Below is a small trained network, with its code and all its weights. Each question gives an input and a class and asks what happens when units are switched off, that is, made to give their printed mean instead of their output.

import numpy as np


def w(rows, s, z=0):
    codes = np.array(rows[::2]) - 128.0
    scale = np.full(codes.shape[1], s)
    scale[-1] = z or s
    return codes * scale


def f(y):
    return np.maximum(y, 0)


def log_softmax(a):
    a = a - a.max(-1, keepdims=True)
    return a - np.log(np.exp(a).sum(-1, keepdims=True))


def net(x, mask):
    res = np.array(x, float).reshape(1, 6) / 4 @ E
    y = f(res @ A[0][:, :-1].T + A[0][:, -1])
    res = res + np.where(mask, y, B[0][:, -1]) @ B[0][:, :-1]
    return log_softmax(res[-1] @ U[:, :-1].T + U[:, -1])


A, B = {}, {}
E = w([
[147,215,137],'x0',
[166,27,33],'x1',
[115,92,250],'x2',
[2,55,99],'x3',
[127,97,171],'x4',
[89,150,126],'x5',
],0.0081)
A[0] = w([
[171,63,142,150],'neuron 1',
[123,187,46,188],'neuron 2',
[156,89,75,146],'neuron 3',
[203,102,130,128],'neuron 4',
[188,77,111,152],'neuron 5',
[136,171,100,221],'neuron 6',
[53,131,33,158],'neuron 7',
[138,170,193,194],'neuron 8',
[164,77,148,252],'neuron 9',
[115,107,125,154],'neuron 10',
[196,176,142,171],'neuron 11',
[103,173,43,192],'neuron 12',
[197,205,192,224],'neuron 13',
[71,81,249,219],'neuron 14',
[81,88,205,185],'neuron 15',
[164,67,144,247],'neuron 16',
[199,47,88,196],'neuron 17',
[159,158,160,96],'neuron 18',
[182,160,211,85],'neuron 19',
[176,82,123,177],'neuron 20',
[94,189,52,63],'neuron 21',
],0.011,0.0034)
B[0] = w([
[147,99,87,178],'neuron 1',
[37,207,126,202],'neuron 2',
[125,133,65,181],'neuron 3',
[139,141,66,171],'neuron 4',
[115,97,43,179],'neuron 5',
[95,191,188,183],'neuron 6',
[136,196,178,212],'neuron 7',
[215,150,181,209],'neuron 8',
[201,46,105,190],'neuron 9',
[163,141,173,153],'neuron 10',
[170,156,86,205],'neuron 11',
[18,254,113,200],'neuron 12',
[193,177,157,251],'neuron 13',
[134,2,243,255],'neuron 14',
[116,36,200,214],'neuron 15',
[175,52,111,194],'neuron 16',
[165,129,33,211],'neuron 17',
[177,136,119,169],'neuron 18',
[196,212,169,206],'neuron 19',
[153,122,42,174],'neuron 20',
[66,171,59,177],'neuron 21',
],0.0077,0.0096)
U = w([
[58,209,122,253],'0',
[139,76,29,119],'1',
[240,197,217,65],'2',
[57,26,254,183],'3',
[83,69,144,38],'4',
],0.0099,0.0051)

Each question gives the input, the list of numbers given to net, and the class t.
The units are the neurons (one row each of A and B). Each row of codes is followed by its name. A weight is (code - 128) times the scale printed after its matrix; where a second scale follows, it is the last column's (A, B and U).
mask holds one flag per neuron, in row order. A switched-off neuron (its flag False) gives its mean, the last column of its row in B, instead of its output. The means were averaged over made-up inputs and are rounded, as every weight is.
A unit's drop is (log p(t) with every unit on - log p(t) with that unit switched off) / (log p(t) with every unit on - log p(t) with every unit switched off).
The circuit of an input: a set's keep is (log p(t) with only the set's units on - log p(t) with every unit switched off) / (log p(t) with every unit on - log p(t) with every unit switched off). Starting from the 12 units with the biggest drops (on a tie, the unit counted first), units are removed one at a time, each time the one whose removal leaves the highest keep (on an exact tie, the one counted first), for as long as the keep stays at least 0.8.
circuit, biggest first: the units of the circuit, biggest drop first
unit that matters most: the unit with the biggest drop
k most important neurons: the k neurons with the biggest drops, biggest first
drop of u: that unit's drop, to one decimal
input [-3,6,-7,-5,-3,5], class 0: unit that matters most => neuron 12
input [4,4,-2,4,-3,-7], class 0: circuit, biggest first => (neuron 12; neuron 14)
input [-1,4,-6,0,-3,-2], class 0: circuit, biggest first => (neuron 12; neuron 2)
input [0,5,-5,5,7,6], class 0: circuit, biggest first => (neuron 7; neuron 12)
input [-7,4,7,4,-5,-8], class 1: 2 most important neurons => (neuron 17; neuron 20)
input [-4,0,0,0,8,-7], class 1: 2 most important neurons => (neuron 17; neuron 20)
input [0,-4,-4,3,3,-4], class 0: 2 most important neurons => (neuron 14; neuron 15)
input [-7,0,-1,-3,3,-1], class 1: drop of neuron 14 => 0.0
input [4,-3,-7,-1,-6,0], class 0: drop of neuron 6 => 0.0
input [-5,0,-6,7,-6,-8], class 0: drop of neuron 7 => 0.1
input [-5,8,5,2,7,3], class 1: drop of neuron 20 => 0.1
